Here are made-up nodes, facts about them, and rows of numbers that follow some of those facts. Name the node behind each unnamed row.

Facts:
marol κ porom; nabrebrik κ magro; plole κ ninuk; ploplos κ klilos; sagris κ dredi; sagris κ tesil; poplagel κ gristem; nedis κ porem; pode κ voval
magregel κ porom; flugrik κ rodu; flugrik κ vitrun; plustel κ plaban; plustel κ togak; plustel κ pataza; tesil κ dredi; poples κ grudrek; saklem κ vomos
saklem κ vitrun; zodivon κ zemasom; getran κ stegran; getran κ poples; grudrek κ klilos; grudrek κ poples; bekol κ flolum; lepa κ zutrom; poklok κ flogom
lagru κ mobrik; reros κ gadol; reros κ klegison; ziken κ ploskil; stegran κ grudrek; stegran κ ploplos; stegran κ poples; gogrus κ nabrebrik; zubo κ kaguk
relakun κ magregel; relakun κ tade; mobrik κ lagru; gristem κ stipos; trumok κ deskidrer; vitrun κ vomos; vitrun κ moda; vitrun κ flugrik; fabros κ fatri
bretik κ drutrukek; bretik κ klastun; bretik κ voval; fefitrak κ fatri; ninuk κ plole; klilos κ poples; drutrukek κ bretik; drutrukek κ voval; goklon κ trosuk
pogril κ bremorun; pogril κ tepa; porom κ tade; fozas κ kopli; klastun κ drutrukek; klastun κ bretik; lodal κ zemasom; rubrugrun κ vuflak; kopli κ plestuk
tade κ magregel; teflam κ magro; gutrok κ gogrus; stigen κ plola; porem κ nedis; plola κ stigen; rodu κ saklem; tepa κ bremorun; tepa κ pogril
pebobrun κ boflem; brevava κ plestuk; vogrin κ flipo; togak κ plaban; fegek κ kluplaplo; sazen κ stefak; kaguk κ kluflol; biresko κ bodrim; vitutum κ biresko
luflik κ gipluk; luflik κ pubos; dafu κ lodre; gipluk κ pubos; plaban κ trosuk; drogrelun κ kluflol; truson κ gadol; vesesum κ boflem; flogom κ poklok
lesun κ postezom; klegison κ gadol; gubrek γ gronomul; driko γ poplagel; driko γ stipos; postezom γ skogrefil; plole γ geskon; pode γ drutrukek; pubos γ gipluk
pubos γ luflik; plustel γ goklon; saklem γ rodu; kluflol γ kloron; kluflol γ kaguk; getran γ grudrek; plestuk γ kopli; bekol γ flolum; lepa γ trumok
lepa γ deskidrer; poklok γ suflapi; reros γ gadol; vomos γ vitrun; skogrefil γ lesun; flolum γ vesesum; trumok γ lepa; trumok γ megam; trumok γ deskidrer
fefitrak γ fabros; ninuk γ geskon; klilos γ getran; drutrukek γ pode; zemasom γ lodal; lodal γ zemasom; tade γ magregel; gutrok γ klapluk; stigen γ plola
porem γ nedis; rodu γ saklem; brevava γ plestuk; togak γ goklon; fegek γ plotris; sazen γ storil; sazen γ kluplaplo; kaguk γ drogrelun; biresko γ bodrim
skomil γ vogrin; meskos γ brorel; pleven γ vuflak; plaban γ plustel; vesesum γ sofom; vesesum γ flolum; flogom γ suflapi; lesun γ skogrefil; klegison γ truson
klegison γ gadol; gubrek τ graklim; driko τ niskin; lodre τ steke; marol τ stifleplir; nabrebrik τ goli; postezom τ luran; plole τ tredrupul; bodrim τ ploklir
ploplos τ mevidrel; kloron τ brilin; sagris τ taklum; poplagel τ niskin; nedis τ fepu; pode τ dredis; dotre τ kladrel; magregel τ stifleplir; flugrik τ kuplal
pubos τ mogabrul; plustel τ pade; tesil τ taklum; brorel τ skigrus; fatri τ fasaki; drunafo τ batrer; poples τ mevidrel; saklem τ kuplal; gronomul τ graklim
kluflol τ brilin; zodivon τ flisebur; getran τ mevidrel; dovo τ trizim; grudrek τ mevidrel; vedamu τ mubron; plestuk τ skevon; bekol τ loklir; lepa τ laklen
poklok τ dokudor; lagru τ tisa; reros τ klobes; vomos τ kuplal; vuflak τ guku; ziken τ klaklel; kela τ stupel; flipo τ rosi; stefak τ drovos
bufol τ graklim; stegran τ mevidrel; trosuk τ pade; gogrus τ goli; lodrin τ klotazem; skogrefil τ luran; zubo τ brilin; relakun τ stifleplir; mobrik τ tisa
voval τ dredis; gristem τ niskin; drabrok τ kledruk; flolum τ loklir; ploskil τ klaklel; trumok τ laklen; vitrun τ kuplal; damipok τ porir; fabros τ fasaki
vopun τ grovur; boflem τ loklir; bremorun τ bubral; bretik τ dredis; fefitrak τ fasaki; klapluk τ goli; ninuk τ tredrupul; klilos τ mevidrel; drutrukek τ dredis
goklon τ pade; pogril τ bubral; porom τ stifleplir; megam τ laklen; pataza τ pade; zemasom τ flisebur; teska τ fostil; geskon τ tredrupul; sogri τ miger
fozas τ skevon; klastun τ dredis; brefor τ stedrestis; lodal τ flisebur; rubrugrun τ guku; kopli τ skevon; tade τ stifleplir; teflam τ goli; gutrok τ goli
stigen τ gufluk; porem τ fepu; plola τ gufluk; rodu τ kuplal; velo τ skudro; zutrom τ laklen; togror τ graklim; plotris τ drovos; stipos τ niskin
tepa τ bubral; pebobrun τ loklir; brevava τ skevon; pluran τ batrer; vogrin τ rosi; togak τ pade; kluplaplo τ drovos; fegek τ drovos; storil τ drovos
nuplim τ klaklel; dredi τ taklum; sazen τ drovos; kligesti τ kladrel; banum τ flisebur; deskidrer τ laklen; kaguk τ brilin; magro τ goli; biresko τ ploklir
rido τ fepu; skomil τ rosi; meskos τ skigrus; vitutum τ ploklir; pleven τ guku; luflik τ mogabrul; dafu τ steke; suflapi τ dokudor; gipluk τ mogabrul
gadol τ klobes; moda τ kuplal; plaban τ pade; drogrelun τ brilin; truson τ klobes; sofom τ loklir; potra τ grovur; vesesum τ loklir; flogom τ dokudor
lesun τ luran; klegison τ klobes; driko ψ poplagel; marol ψ magregel; nabrebrik ψ klapluk; postezom ψ skogrefil; plole ψ ninuk; bodrim ψ vitutum; ploplos ψ grudrek
kloron ψ kaguk; poplagel ψ stipos; nedis ψ rido; pode ψ klastun; dotre ψ kligesti; magregel ψ porom; flugrik ψ vomos; pubos ψ luflik; plustel ψ togak
tesil ψ sagris; brorel ψ meskos; drunafo ψ pluran; poples ψ klilos; saklem ψ flugrik; gronomul ψ togror; kluflol ψ zubo; zodivon ψ zemasom; getran ψ poples
grudrek ψ stegran; plestuk ψ brevava; bekol ψ pebobrun; lepa ψ deskidrer; poklok ψ suflapi; lagru ψ mobrik; vuflak ψ pleven; ziken ψ ploskil; flipo ψ vogrin
stefak ψ fegek; bufol ψ gubrek; trosuk ψ goklon; gogrus ψ teflam; zubo ψ drogrelun; relakun ψ marol; voval ψ drutrukek; gristem ψ driko; flolum ψ bekol
ploskil ψ nuplim; trumok ψ megam; vitrun ψ saklem; fabros ψ fatri; fefitrak ψ fabros; klapluk ψ gogrus; klilos ψ ploplos; drutrukek ψ pode; goklon ψ plustel
pogril ψ tepa; pataza ψ trosuk; zemasom ψ banum; geskon ψ plole; klastun ψ bretik; lodal ψ zodivon; rubrugrun ψ vuflak; kopli ψ fozas; tade ψ relakun
teflam ψ gutrok; stigen ψ plola; porem ψ nedis; rodu ψ moda; zutrom ψ trumok; togror ψ bufol; plotris ψ sazen; tepa ψ bremorun; pebobrun ψ vesesum
brevava ψ kopli; vogrin ψ skomil; togak ψ plaban; kluplaplo ψ plotris; fegek ψ kluplaplo; dredi ψ tesil; sazen ψ storil; deskidrer ψ zutrom; magro ψ nabrebrik
biresko ψ bodrim; dafu ψ lodre; gipluk ψ pubos; gadol ψ reros; moda ψ vitrun; drogrelun ψ kloron; truson ψ gadol; sofom ψ boflem; potra ψ vopun
vesesum ψ sofom; flogom ψ poklok; lesun ψ postezom; klegison ψ truson; gubrek μ 559; driko μ 526; lodre μ 167; marol μ 624; nabrebrik μ 167
postezom μ 675; plole μ 559; bodrim μ 342; ploplos μ 167; kloron μ 342; sagris μ 167; poplagel μ 602; nedis μ 526; pode μ 624
dotre μ 559; magregel μ 167; flugrik μ 602; pubos μ 526; plustel μ 624; tesil μ 342; brorel μ 342; fatri μ 526; drunafo μ 675
poples μ 526; saklem μ 526; gronomul μ 559; kluflol μ 342; zodivon μ 526; getran μ 602; dovo μ 559; grudrek μ 526; vedamu μ 624
plestuk μ 526; bekol μ 624; lepa μ 342; poklok μ 559; lagru μ 526; reros μ 602; vomos μ 167; vuflak μ 624; ziken μ 167
kela μ 526; flipo μ 167; stefak μ 559; bufol μ 342; stegran μ 167; trosuk μ 559; gogrus μ 167; lodrin μ 624; skogrefil μ 559
zubo μ 675; relakun μ 167; mobrik μ 624; voval μ 559; gristem μ 559; drabrok μ 675; flolum μ 624; ploskil μ 526; trumok μ 559
vitrun μ 526; damipok μ 559; fabros μ 559; vopun μ 559; boflem μ 526; bremorun μ 624; bretik μ 559; fefitrak μ 624; klapluk μ 675
ninuk μ 675; klilos μ 675; drutrukek μ 526; goklon μ 342; pogril μ 342; porom μ 602; megam μ 559; pataza μ 624; zemasom μ 602
teska μ 559; geskon μ 602; sogri μ 167; fozas μ 624; klastun μ 167; brefor μ 342; lodal μ 342; rubrugrun μ 526; kopli μ 342
tade μ 559; teflam μ 342; gutrok μ 559; stigen μ 559; porem μ 559; plola μ 602; rodu μ 675; velo μ 602; zutrom μ 624
togror μ 526; plotris μ 675; stipos μ 559; tepa μ 675; pebobrun μ 559; brevava μ 559; pluran μ 624; vogrin μ 559; togak μ 602
kluplaplo μ 624; fegek μ 624; storil μ 624; nuplim μ 526; dredi μ 526; sazen μ 559; kligesti μ 526; banum μ 675; deskidrer μ 559
kaguk μ 167; magro μ 675; biresko μ 167; rido μ 675; skomil μ 675; meskos μ 559; vitutum μ 624; pleven μ 342; luflik μ 675
dafu μ 559; suflapi μ 526; gipluk μ 675; gadol μ 559; moda μ 624; plaban μ 675; drogrelun μ 526; truson μ 675; sofom μ 675
potra μ 559; vesesum μ 167; flogom μ 526; lesun μ 675; klegison μ 559

Some rows with their names:
[  7 -14 -22  13  -1  11  16  -8 -17 -32 -11  11   0  12  -9  -5   6  11
   6  -1  10  20 -16  -5  19   4 -38 -24]: vogrin
[ -4   2 -15   5  18   7  18  24 -29 -15  19 -22  10  -8   8 -26  14   5
   0  -1  22  12 -12   8  13   2 -14  -8]: marol
[ 15  11  16  -1   5  -3 -13 -10  19   4  -6  25  -6   1  -7  -5  -8   4
  14  -5 -11 -13   3   8  -1   6 -16 -10]: graklim
[ 17 -19 -42   5 -29 -30  -9 -24  11   3  23  -2 -25  38  14  11  11  15
  -6  16  -6 -12 -27  22   5 -23 -42 -10]: flipo
[ 18 -15  -8  18  30  13   4   0 -35 -13 -25  17  16  -6  13 -26   5  -4
   0   5  -7  25   7 -37  10  -4  -6 -14]: gubrek
[ 10 -31   0  19  40 -18   0   7 -53  40   1 -21   7 -43   5 -31  28   9
  -2   9 -44   1  -1 -22 -32 -17  26 -14]: togak
[ 35  -7 -26   5  21   2   3  23  -7   1   0 -20  -9  10  19 -32   6  19
   2  11  13  18  -8  -1 -15 -22  -4 -16]: bremorun
[ 11 -28 -33  16 -26   5  10 -16   0 -46   2  13 -23  22 -14  -2  -2  21
  -4   1  13  25 -17 -16  10  -3 -40 -23]: tade
[ 15  11  16  -2   5  -3 -13  -9  19   5  -6  25  -6   0  -7  -5  -8   5
  14  -6 -10 -13   3   9   0   6 -17  -9]: fasaki
[-20  -8 -23   5 -12 -23   3 -17 -24  -3  33  -2   7  11  11   9  22  -7
  -5   7  -4 -17 -22  26  32  -3 -41   1]: relakun
[ 15  13  17  -1   4  -4 -13  -9  20   4  -7  25  -6   0  -7  -5  -8   4
  14  -6 -10 -14   4   9  -1   7 -15  -9]: fogefak
[-20 -14 -34  11 -38 -27   3  -7   8 -19  54 -17 -25  17  15  -2  20  10
 -13   7   4 -10 -29  11  12 -10 -36  19]: lodal
[ 15  12  16  -1   3  -3 -13  -9  20   4  -6  25  -7   2  -7  -5  -7   4
  14  -5 -10 -13   3  10   0   6 -16 -10]: rosi
[  4  -7  -3  11  38 -21 -15  -4 -46  32   6   7  30 -11  46 -23  23 -26
  -9  18 -31 -11  11 -20  14 -19   6  14]: kaguk
[ 12  16 -27  -5   0  13 -31  13 -21 -14  -9  22  12   7  42 -14   3  11
   5  31  24   7 -15  -7  19 -22 -12 -17]: vitrun
[ -1  -2 -15   6  14  -8   7   5 -25   0   8 -10   4   0  16 -14  17  -2
   1   7   1  -1 -15   7  18  -6 -23  -4]: poplagel
[ 16  11  17  -1   4  -3 -13  -9  20   3  -7  25  -6   1  -7  -5  -8   4
  14  -5 -10 -13   3  10  -1   7 -16  -9]: kledruk
[  2   2 -16   6  20   6  17  24 -23 -11  13 -22   7  -3  11 -28  13   8
   0   1  17  12 -12   5   9  -2 -12 -10]: vitutum
[  9  -5  -3   7  33 -12  -3   5 -36  19 -19  -5  -1 -12  30 -17  15  -8
  11  17 -11  -2 -11  -5  15 -14 -19   2]: banum
[-24 -11 -48   8 -20 -25  24  -1   5 -20  24  -7 -50  -7   1  18 -16  -5
  -7  23  -7  -6 -17  -8  36 -10 -56 -19]: lesun
[ 32  14 -11  -1  44  -2 -60  12 -46  40 -21  35  44  -8  86 -32   9 -18
  -3  48 -18  -7  20 -37   5 -45  31   4]: vomos

Rows to name:
No name comes twice in this set of rows, the named rows included.
[ 41 -49 -32  19  -4  -4   8 -15 -12   4 -20  -5 -31  -1 -35  -3  10  48
   7   4 -22  21 -22  -7 -43 -17 -11 -55] : trosuk
[  7 -12 -40  15  24   7  26   7 -17 -17 -10  15  -6 -12   2  -4 -21 -10
  -5  18 -13  19  13 -39  22  -9 -22 -38] : skogrefil
[ 19 -16 -33   5 -11 -28 -11 -17  -1  14  15  -1 -11  28  21   3  13   6
  -4  17 -12 -11 -18  16   5 -25 -30  -7] : lodre
[-11  -4 -16   6   8 -21   0 -12 -30  12  20  -1  16   7  23  -1  23 -13
  -3  10 -14 -15 -13  16  27  -7 -28   2] : sagris
[  4 -15  -3  21  27  18  11   1 -39 -20 -18  20  24 -10  12 -25  14  -7
   2   2  -6  24   5 -38  13   2  -8  -1] : trumok
[ -1 -10 -18   6  -5 -17   3  -6 -11  -5   0  -8 -26   5  12  -2  12   6
   7  12   2  -2 -28   9  18 -10 -43  -3] : tepa
[ -1  -1 -38   1 -49  -2 -37  -4  11 -37   7  26 -35  17  35   1   1  24
   1  34  25   4 -32 -15  15 -26 -37   3] : rodu
[ 16 -10 -22   1   8 -20 -13 -13 -14  13  21   3  -2  16  19   3  16   0
  -7  13 -18 -18 -17   9  15 -13 -29  -1] : sogri
[  6 -13 -36   6 -24 -14   5  -6   7 -17  20 -11 -28  25   3  -1   8  19
  -1   7  12   2 -29  16   8 -12 -41 -11] : geskon
[  7 -19   8  21  52  19  13  16 -55   2 -21  23  31  -7  14 -43  11 -24
   5   5  -6  15  21 -42  24   2  -6  -5] : sazen
[  7   2 -12   3  30 -21  -7  13 -30  30  15 -18  12  -3  41 -22  22 -10
  -2  17 -10 -12  -7  10   8 -21  -4   7] : kloron
[  3  -6 -29   2  -7 -26  -3   1  -4   9  31 -21 -15  16  23  -7  16   7
  -4  13   1 -12 -23  24   7 -18 -28   1] : tesil
[ 15  -1   0   5  51  -4  -2  16 -49  26 -11  -5  27 -18  35 -29  18 -14
   4  15  -9   1   4  -6   7 -16   3   1] : porom
[ -7 -13 -36   6 -30 -28  -1 -23   0  -7  33  -4 -14  29   8  13  16   6
  -6   9  -3 -14 -30  27  22 -10 -50  -5] : ziken
[-14  30 -40  28 -22 -17  24 -24  33 -35   3 -28 -19  39  33  -8  15   8
 -14  -7 -18  17 -42 -15  39  14 -45   6] : getran

The same nodes again, as new rows of numbers:
Some rows with their names:
[  1  -5  12  -3   1  -9 -13 -38  13  18  -4   1   8 -11 -10   8 -38  24
  19 -39   2  12  -7  23   8  -2  25 -17 -22  17  -8  -3   1  -6  -1]: klilos
[ -4  -3  10  -7  -2   5  -3 -14 -10  10  27 -11  12  19 -18  -3   2  22
   3 -44  36  31 -11   0   1 -10   2 -18 -16  26 -17 -11   1 -14  -7]: mevidrel
[ -1  15   3  21  18  -5 -37 -32  16  27  13  -9 -52   4 -19 -13 -40  23
  53 -26  20  17   6   9  27  -2  13 -34 -24  22 -20   4   7  -5  10]: plaban
[ 17   4  15  14   1   3 -18 -20   9   4   7  -5 -23  -6 -13   4 -40  12
   6 -25  13  21  -6  -7   6 -24  14 -28 -10  17 -12  -1  -5 -13  11]: bufol
[  6   9   0   7  10  -1 -31 -30  16  23   7  -4 -63  -6 -20   2 -41  20
  34 -19   9  16  -1  -1  16 -12  21 -35 -22  16 -20  13   2   0   6]: teflam
[  4  12   2  -9  -4  15  12 -11  -6  -7  19  -4  -8   9 -41   9 -16  15
   9 -43  14  31 -11   0   2 -19   4 -33  -7  21 -16 -14  10 -14 -12]: fasaki
[ 45   1  14  10  -7   4   3 -22  12 -32  -2  14   1  -6 -11   2 -47  13
  -1 -42   3  10 -11 -12 -11 -15  15 -17 -16  15   0  -1 -13  -7  -9]: kluflol
[ 26 -10  -2  -2  -3  -7  -3 -16  20   4  -2 -14 -18 -12   4   1 -28  14
   5 -30  21  20 -10   4   4  -8   5 -27 -20  24 -19 -15 -11   3 -18]: nedis
[  4  -1  10  16   5   3 -22 -23  24  28  -1 -11 -28   6 -10   0 -39  13
   5 -38  18  29  -4   0  15 -12  11 -38  -9  19 -32 -10   1 -11   3]: banum
[ 31  -6  -4  -3  -7  -3  15 -19  22 -15  -4   1   0 -22  -3  10 -39  10
   0 -25   7  19 -14   2   1  -9  10 -15 -16  17  -9 -13 -14   6 -17]: ziken
[ -6  17   8  38   7   6 -35 -25  19  24   1  -5 -60  13 -25  -6 -46  10
  38 -33   4  25   7  -1  25  -7  16 -45  -9  21 -23  -1  16 -17  11]: vomos
[ 35   7   6  -4  -7   1   5 -19   7 -30   4  -2  -6 -17 -19   9 -38  14
  -3 -36  13  14  -8  -6   2 -20   4 -11  -8  23  13  -3 -24 -13  -5]: dredi
[ 16   7   0   9   6   1  11 -14  19  11   7   1   8 -19 -31   6 -37   6
  14 -24   4  11 -15   4   2 -17   4 -20  -8   6 -15 -11   2   3 -10]: poklok
[ 20   4   6   5  -6 -11 -18 -16  10  17   6  -6 -26 -11  -3   3 -38   9
  15 -20  17  15 -16  -4   8 -24  14 -26 -21  24 -17   1  -7  -1   3]: kopli
[ 31   8   4  -7   1  -9 -15 -16  -3   1  12  -2   0 -19 -21   0 -43  13
  10 -14  19   4 -17  -2   2 -28  12 -15 -15  23  -6   8 -10  -6   2]: zodivon
[ -1   6   5  -2  -4  10   6 -13  -9  -3  21  -5  -6  12 -35   5  -8  21
   8 -45  18  32 -11  -1   2 -16   7 -29 -11  22 -18 -13   6 -14 -12]: fogefak
[ 18   6  17  14  -2   4   2 -14  12   5  13  -3  20  -5 -25   3 -32  10
   1 -36  16  21 -16  -3   0 -16   6 -19  -5   9 -12  -3 -10 -13  -1]: meskos
[ 22  -2   9  14   0   5  -3 -25  13 -15  -2  -1  -9 -12 -15   3 -45  16
  -1 -39  15  17  -5   2   4  -9   6 -18  -9  18  -8  -8 -12 -11  -9]: pubos
[ 17  10  11   8  -4   9   2 -17  18   1  15   1 -11  -3 -33   6 -29   5
  13 -26   4  19  -6  -2   6 -18  10 -27  -4  16  -4  -4 -10 -17  -5]: damipok
[ 12   3  -1 -10 -10   6   4  -6  33  -2  19 -23 -16 -18 -14  22 -24   8
  19 -30  12  35 -12   3  11 -34  -3 -21  -3  22  -1 -19 -27 -14   6]: deskidrer
[ 18  17  -1   9   0  -8  -9  -6  12   8  13  -7  -4  -8 -32   4 -28   5
  31 -21   3   8 -12  -2  12 -20   6 -26 -10  19  -1  -2   2  -3  -5]: pebobrun

Which node is each row?
No name comes twice in this set of rows, the named rows included.
[  8 -11  10 -17  -3 -10  -7 -32  11   2  -8   1  16 -20 -10  14 -37  23
  12 -34  -4  11  -9  24   5  -8  23 -19 -21  22   4  -5  -5  -7 -11] : poples
[  3  -4   2   3   2 -10 -20 -38  19  14   2  -3 -29  -7  -9   6 -30  22
  30 -32   3  17   1  17  22   2  22 -26 -25  22   1   1  -8   0  -7] : ploplos
[ -3   7   8 -13   6 -14 -39 -37   6  20   4  -4 -38  -7 -21   9 -28  25
  49 -32  -9   3   2  28  21 -11  34 -36 -23  28  17  18   3 -17  10] : grudrek
[ -8  21   3   5   7   1 -41 -17  20  24  34 -30 -42  -3 -24  11 -21  15
  47 -31  22  31  -4   9  26 -29   7 -28  -8  27  -1  -1 -14 -23  26] : megam
[ 29   6   9   2  -1   3 -16  -6  15   3  21  -9 -17   2 -19   7 -16  10
  25 -46  11  14  -7  -9   5 -10  12 -32 -14  27  10   9 -16 -16  -5] : gadol
[ 14   0  -9  -6 -12   0  12 -25  28 -17   1  -9  -7 -32  -6  16 -58  17
  11 -12   7  29 -11   8   7 -32  -3  -8 -13  19 -19 -26 -23   2   7] : lepa

The same nodes again, as new rows of numbers:
Some rows with their names:
[-19  -6 -37  -1 -37  19  10  12 -80  25  23  -8   7  -5 -12]: stegran
[  9 -27  30   8 -21 -13  12  33   2  17 -18  29  35  23 -19]: magro
[-13   8   4  15   4 -14 -13   0  -9  10   4  -6   3 -24 -22]: vitutum
[  3  -6   1 -32 -10   0   2  14   5  -6  13  12   0  -7  -5]: tredrupul
[  3 -11   5 -33 -11   4   2  22  -2  -1  14  11   4 -12  -8]: goli
[  6 -16  28  17 -33   0  26  25  14  -8 -17  14  30  13   6]: brorel
[  5   2   7 -32 -20  -5  -5  10   4  -6  22  12   7  -4  -5]: kuplal
[ 14 -15  31  15 -29  -5  17  23   7  -4 -17  23  24  14  -1]: geskon
[-10  -5  14   7   0  -1  -7   1 -12  10  -7  -1  24   8  -9]: damipok
[-13  -6   5   8 -15 -19   8  22  21   9 -12   6  34 -15   4]: bodrim
[ -6   7   3   9   1 -15 -10  -2 -11  15  -1 -13   3 -19 -30]: luflik
[-17   9 -29  10 -15  -8  -3   6 -35  16  12  -4   5 -15  -6]: klastun
[  0  -3  28   8   7  -4  -3  -8   8  18 -15   8  30  -7  -8]: meskos
[  5  -6   0 -32 -10   0   2  14   6  -6  15  13  -1  -6  -5]: stupel
[ 11  15  32  16 -20 -23 -10 -21  13   9   2  11  17  -6 -16]: fegek
[  2  -6 -17 -21   5  -1  11   1  17 -17  -1  16 -18   6   1]: loklir
[  3  -6   2 -31  -9   2   3  14   5  -5  14  14   0  -5  -5]: kledruk
[-13  21 -22   5 -31  13  -9 -47 -54  20  29 -12  13  21 -12]: sazen
[  3  -6   0 -31 -10   1   2  14   5  -6  14  12  -1  -6  -5]: graklim
[ -7 -12  21  10 -15 -18   4  19   5   8 -11   9  21 -24 -18]: nabrebrik
[  4  -6   1 -31  -8   1   3  15   5  -8  13  12  -1  -6  -5]: trizim

Which node is each row?
No name comes twice in this set of rows, the named rows included.
[-16  22 -41   5 -39  -2 -16 -17 -65  14  31  -3   5  28  -3] : storil
[  1  12  -4   3   5 -16  -4  -9  -9  30  -5  -3  13 -23 -19] : skomil
[ -8  17 -16  13   6  20 -10 -23 -39  18  11  -6  19 -10 -14] : trumok
[ -6  -6  20   0   8 -16 -12   9   5  15 -21   5  38   1  -1] : deskidrer
[ 23 -41  17  29   3 -25  28  -8  20  23 -14  33   4  35  23] : flolum
[-10  15  -5  22  32  -2 -14 -17   0   0 -15 -19  -6  -4   0] : pebobrun
[ -7  -6  29   6   5 -10 -10   2   7  11 -17  -2  27  -2  -9] : vopun
[  1  14   0  16   8  -5  -8 -13 -13  16   1   5  14 -33 -25] : pode
[  7   7  51  18 -28  17  16  12  16  32 -24  32  -5  24 -15] : lesun
[  1  27 -36   5 -35  -1  11  -4 -26  22  17  -6  27 -23  -6] : saklem
[-11  10 -24   1  -7  -7  -6   1 -39  24   7 -13   4  -2 -17] : banum
[ -5  -2 -48   5  -7  27  19  -8 -72  35   9   1  -1  10 -14] : plaban
[ -6  -8  34  14   3  -2  -7  -5   5   2 -12  -6  19  -4 -21] : fabros
[-15   9 -19   4   2  10  -9 -21 -35  32  10  -6  21  -5  -7] : gubrek

